Here is a tiny trained network, its code and every weight. The questions are about switching its units off for an input and a target symbol, where a switched-off unit gives its printed mean instead of its output.

import numpy as np


def w(rows, s, z=0):
    codes = np.array(rows[::2]) - 128.0
    scale = np.full(codes.shape[1], s)
    scale[-1] = z or s
    return codes * scale


def f(y):
    return y / 2 * (1 + np.tanh(0.7978845608 * (y + 0.044715 * y**3)))


def softmax(a):
    e = np.exp(a - a.max(-1, keepdims=True))
    return e / e.sum(-1, keepdims=True)


def log_softmax(a):
    a = a - a.max(-1, keepdims=True)
    return a - np.log(np.exp(a).sum(-1, keepdims=True))


def net(x, mask):
    ids = ['ΘΠΣαγημ'.index(c) for c in x.split()]
    T = len(ids)
    res = E[ids] + P[:T]
    u = 0
    for l in range(2):
        q, k, v = (res @ M[l].T for M in (Q, K, V))
        z = softmax(np.where(np.tri(T) > 0, q @ k.T / 4**0.5, -1e9)) @ v
        res = res + np.where(mask[u], z, O[l][:, -1]) @ O[l][:, :-1]
        u += 1
        y = f(res @ A[l][:, :-1].T + A[l][:, -1])
        res = res + np.where(mask[u : u + 8], y, B[l][:, -1]) @ B[l][:, :-1]
        u += 8
    return log_softmax(res[-1] @ U[:, :-1].T + U[:, -1])


Q, K, V, O, A, B = {}, {}, {}, {}, {}, {}
E = w([
[2,161,234],'Θ',
[129,59,71],'Π',
[104,87,114],'Σ',
[92,160,184],'α',
[100,190,157],'γ',
[79,121,51],'η',
[92,196,33],'μ',
],0.02)
P = w([
[126,168,92],'0',
[111,174,63],'1',
[83,179,50],'2',
[54,182,35],'3',
[29,182,34],'4',
[2,176,35],'5',
],0.009)
Q[0] = w([
[46,112,94],'0.h1',
[67,202,12],'0.h1',
[135,2,171],'0.h1',
[234,110,109],'0.h1',
],0.016)
K[0] = w([
[45,170,154],'0.h1',
[9,217,90],'0.h1',
[190,114,192],'0.h1',
[195,126,111],'0.h1',
],0.013)
V[0] = w([
[151,205,135],'0.h1',
[108,184,112],'0.h1',
[164,107,1],'0.h1',
[169,160,100],'0.h1',
],0.013)
O[0] = w([
[145,208,131,185],'0.h1',
[254,191,119,250],'0.h1',
[87,134,27,102],'0.h1',
[109,192,97,110],'0.h1',
],0.013,0.011)
A[0] = w([
[145,168,154,70],'0.n1',
[178,143,101,98],'0.n2',
[137,80,133,84],'0.n3',
[254,165,118,70],'0.n4',
[179,103,103,93],'0.n5',
[37,60,116,13],'0.n6',
[83,168,173,115],'0.n7',
[78,148,55,163],'0.n8',
],0.01,0.011)
B[0] = w([
[124,123,104,165],'0.n1',
[51,158,162,175],'0.n2',
[81,123,95,126],'0.n3',
[39,78,144,239],'0.n4',
[91,155,113,131],'0.n5',
[2,229,77,132],'0.n6',
[158,137,104,160],'0.n7',
[213,108,150,251],'0.n8',
],0.0091,0.018)
Q[1] = w([
[8,69,204],'1.h1',
[181,143,12],'1.h1',
[64,165,160],'1.h1',
[196,192,89],'1.h1',
],0.014)
K[1] = w([
[44,78,224],'1.h1',
[234,203,74],'1.h1',
[82,245,170],'1.h1',
[149,139,47],'1.h1',
],0.012)
V[1] = w([
[206,1,123],'1.h1',
[53,237,129],'1.h1',
[216,83,104],'1.h1',
[159,157,150],'1.h1',
],0.008)
O[1] = w([
[191,66,8,3],'1.h1',
[34,254,111,228],'1.h1',
[159,178,86,147],'1.h1',
[121,202,127,202],'1.h1',
],0.0068,0.0069)
A[1] = w([
[5,108,135,60],'1.n1',
[107,163,130,78],'1.n2',
[16,4,87,50],'1.n3',
[56,142,110,217],'1.n4',
[151,62,88,200],'1.n5',
[209,87,166,144],'1.n6',
[89,142,171,175],'1.n7',
[121,114,56,1],'1.n8',
],0.011,0.0093)
B[1] = w([
[86,149,129,185],'1.n1',
[74,123,137,206],'1.n2',
[62,108,81,146],'1.n3',
[189,81,129,249],'1.n4',
[127,2,132,198],'1.n5',
[63,205,87,234],'1.n6',
[189,125,146,244],'1.n7',
[92,223,162,155],'1.n8',
],0.011,0.016)
U = w([
[104,86,145,157],'Θ',
[2,140,81,1],'Π',
[58,87,109,151],'Σ',
[245,108,195,174],'α',
[22,131,164,149],'γ',
[225,122,81,190],'η',
[67,207,55,86],'μ',
],0.0072,0.0081)

Each question gives the input, a string of symbols that net reads in full, and the target symbol t.
The units are the heads (4 rows each of Q, K, V and O) and the neurons (one row each of A and B). Each row of codes is followed by its name. A weight is (code - 128) times the scale printed after its matrix; where a second scale follows, it is the last column's (O, A, B and U).
mask holds one flag per unit, layer by layer, with each layer's heads first. A switched-off unit (its flag False) gives its mean, the last column of its rows in O or B, instead of its output. The means were averaged over made-up inputs and are rounded, as every weight is.
A unit's drop is (log p(t) with every unit on - log p(t) with that unit switched off) / (log p(t) with every unit on - log p(t) with every unit switched off).
The circuit of an input: a set's keep is (log p(t) with only the set's units on - log p(t) with every unit switched off) / (log p(t) with every unit on - log p(t) with every unit switched off). Starting from the 12 units with the biggest drops (on a tie, the unit counted first), units are removed one at a time, each time the one whose removal leaves the highest keep (on an exact tie, the one counted first), for as long as the keep stays at least 0.8.
units of the circuit, in order: the units of the circuit, biggest drop first
top k neurons: the k neurons with the biggest drops, biggest first
top k neurons in layer l: the k neurons of layer l with the biggest drops, biggest first
drop of u: that unit's drop, to one decimal
input μ α γ Π, target γ: units of the circuit, in order -> 1.h1; 0.n2; 0.h1
input α η α, target η: units of the circuit, in order -> 0.h1; 1.h1; 0.n8; 0.n4
input Σ γ α, target γ: top 3 neurons in layer 0 -> 0.n4; 0.n8; 0.n2
input α α γ, target γ: top 3 neurons in layer 0 -> 0.n8; 0.n4; 0.n2
input η Σ α, target η: units of the circuit, in order -> 0.h1; 0.n4; 1.h1; 0.n8
input η γ γ, target η: units of the circuit, in order -> 0.h1; 1.h1; 0.n8; 0.n4
input μ γ Π η Π, target η: top 3 neurons -> 0.n4; 0.n8; 1.n5
input γ γ Σ α α Σ, target α: top 3 neurons -> 1.n6; 1.n7; 0.n8
input Π Σ η Σ Σ, target η: top 4 neurons -> 0.n4; 0.n8; 1.n5; 1.n2
input Σ μ Θ η, target α: units of the circuit, in order -> 0.h1
input μ η γ η Π, target η: units of the circuit, in order -> 0.n4; 0.n8; 0.h1; 1.h1
input Σ γ α Σ, target γ: units of the circuit, in order -> 0.n8; 1.h1
input α Σ η γ γ, target η: units of the circuit, in order -> 0.h1; 1.h1; 0.n8
input Π γ γ Π Π, target γ: top 2 neurons -> 0.n8; 1.n1
input Σ μ η, target μ: top 3 neurons -> 1.n7; 0.n8; 1.n5
input α Σ μ Θ Π, target Σ: top 3 neurons -> 0.n4; 0.n7; 1.n6
input γ μ Σ Σ, target μ: top 3 neurons -> 0.n8; 1.n5; 1.n2
input γ α μ μ Π, target μ: top 2 neurons -> 0.n8; 1.n5
input γ γ Σ, target γ: top 2 neurons -> 0.n8; 1.n1
input α Σ α α, target α: top 4 neurons -> 0.n8; 1.n6; 0.n2; 1.n7
input μ η Π, target μ: top 2 neurons in layer 1 -> 1.n7; 1.n5
input α Σ α, target α: top 3 neurons -> 0.n8; 1.n6; 0.n2
input α α μ μ Θ, target α: drop of 0.n8 -> 0.4
input γ Σ γ, target γ: drop of 0.h1 -> 0.2
input γ Σ Θ, target α: drop of 0.h1 -> 0.1
input Σ α γ η, target η: drop of 0.n4 -> 0.3
